Here is a tiny trained network, its code and every weight. The questions are about switching its units off for an input and a class, where a switched-off unit gives its printed mean instead of its output.

import numpy as np


def w(rows, s, z=0):
    codes = np.array(rows[::2]) - 128.0
    scale = np.full(codes.shape[1], s)
    scale[-1] = z or s
    return codes * scale


def f(y):
    return y / 2 * (1 + np.tanh(0.7978845608 * (y + 0.044715 * y**3)))


def log_softmax(a):
    a = a - a.max(-1, keepdims=True)
    return a - np.log(np.exp(a).sum(-1, keepdims=True))


def net(x, mask):
    res = np.array(x, float).reshape(1, 6) / 4 @ E
    y = f(res @ A[0][:, :-1].T + A[0][:, -1])
    res = res + np.where(mask, y, B[0][:, -1]) @ B[0][:, :-1]
    return log_softmax(res[-1] @ U[:, :-1].T + U[:, -1])


A, B = {}, {}
E = w([
[78,198,172,116,85,135,71,67,18,146],'x0',
[127,130,130,129,122,121,117,131,132,128],'x1',
[1,66,126,172,187,154,58,208,129,159],'x2',
[111,230,61,48,218,131,88,111,160,70],'x3',
[205,17,108,14,153,127,73,109,102,214],'x4',
[132,129,118,135,122,120,124,129,127,126],'x5',
],0.0071)
A[0] = w([
[125,193,73,55,201,137,60,89,168,73,35],'n0',
[77,192,160,101,40,157,84,62,44,167,103],'n1',
[165,78,117,60,157,115,78,98,117,218,2],'n2',
[158,66,181,200,65,138,143,120,111,182,61],'n3',
[58,212,161,250,105,115,192,135,154,23,22],'n4',
[155,92,73,141,158,145,198,158,204,107,52],'n5',
[90,169,171,112,138,121,75,94,25,137,95],'n6',
[254,174,121,92,69,102,200,47,110,80,79],'n7',
],0.0073,0.0096)
B[0] = w([
[90,166,99,122,102,147,255,236,39,78,182],'n0',
[162,85,128,115,136,97,187,154,217,203,221],'n1',
[215,34,55,150,175,228,111,30,57,116,169],'n2',
[80,207,93,104,121,99,245,203,28,24,187],'n3',
[241,19,56,77,146,212,88,80,70,153,234],'n4',
[148,55,145,147,173,77,178,127,197,148,165],'n5',
[138,49,110,119,187,105,189,159,214,165,182],'n6',
[47,91,151,220,168,182,53,214,126,162,253],'n7',
],0.0088,0.0065)
U = w([
[212,83,90,88,134,170,96,82,48,124,71],'0',
[93,158,127,97,117,105,235,175,43,83,82],'1',
[132,139,153,116,118,119,115,130,141,131,253],'2',
[159,96,144,117,144,82,189,140,244,154,83],'3',
[16,99,157,190,156,161,18,191,114,148,77],'4',
[140,143,152,104,106,101,107,124,135,123,246],'5',
[113,196,196,120,102,54,82,16,133,111,107],'6',
[116,167,170,88,69,36,77,35,124,70,67],'7',
],0.011,0.017)

Each question gives the input, the list of numbers given to net, and the class t.
The units are the neurons (one row each of A and B). Each row of codes is followed by its name. A weight is (code - 128) times the scale printed after its matrix; where a second scale follows, it is the last column's (A, B and U).
mask holds one flag per neuron, in row order. A switched-off neuron (its flag False) gives its mean, the last column of its row in B, instead of its output. The means were averaged over made-up inputs and are rounded, as every weight is.
A unit's drop is (log p(t) with every unit on - log p(t) with that unit switched off) / (log p(t) with every unit on - log p(t) with every unit switched off).
The circuit of an input: a set's keep is (log p(t) with only the set's units on - log p(t) with every unit switched off) / (log p(t) with every unit on - log p(t) with every unit switched off). Starting from all 8 units, units are removed one at a time, each time the one whose removal leaves the highest keep (on an exact tie, the one counted first), for as long as the keep stays at least 0.8.
units of the circuit, in order: the units of the circuit, biggest drop first
unit that matters most: the unit with the biggest drop
top k neurons: the k neurons with the biggest drops, biggest first
drop when u is switched off: that unit's drop, to one decimal
input [5,4,7,0,3,-8], class 2: top 2 neurons	(n7, n1)
input [6,4,6,4,4,-2], class 3: unit that matters most	n6
input [8,1,-3,2,4,5], class 3: top 2 neurons	(n1, n6)
input [7,-4,-4,2,-5,1], class 3: units of the circuit, in order	(n1, n6)
input [-6,-8,6,-6,2,-3], class 5: top 3 neurons	(n7, n0, n1)
input [-3,-2,4,-2,-5,-4], class 0: units of the circuit, in order	(n4, n7)
input [8,5,3,0,-3,-1], class 3: units of the circuit, in order	(n1, n6)
input [3,8,5,-5,6,-1], class 5: top 3 neurons	(n4, n7, n3)
input [4,3,8,-8,-8,2], class 0: top 2 neurons	(n4, n7)
input [-8,-5,8,6,-6,-3], class 3: top 2 neurons	(n5, n7)
input [-8,1,1,8,-6,-7], class 1: top 3 neurons	(n0, n1, n6)
input [8,3,2,-1,4,-6], class 3: units of the circuit, in order	(n1, n6)
input [8,-1,5,-2,-4,8], class 2: top 2 neurons	(n5, n4)
input [1,1,6,-5,4,6], class 2: top 2 neurons	(n7, n0)
input [0,-6,3,-7,-1,3], class 1: top 2 neurons	(n3, n7)
input [6,2,-4,6,6,-7], class 2: units of the circuit, in order	(n4)
input [4,-4,5,6,-6,-1], class 0: drop when n4 is switched off	0.9
input [7,5,-5,-3,0,0], class 3: drop when n1 is switched off	0.7
input [0,4,-8,3,1,2], class 4: drop when n7 is switched off	0.8
input [-6,5,7,-6,8,-7], class 0: unit that matters most	n2
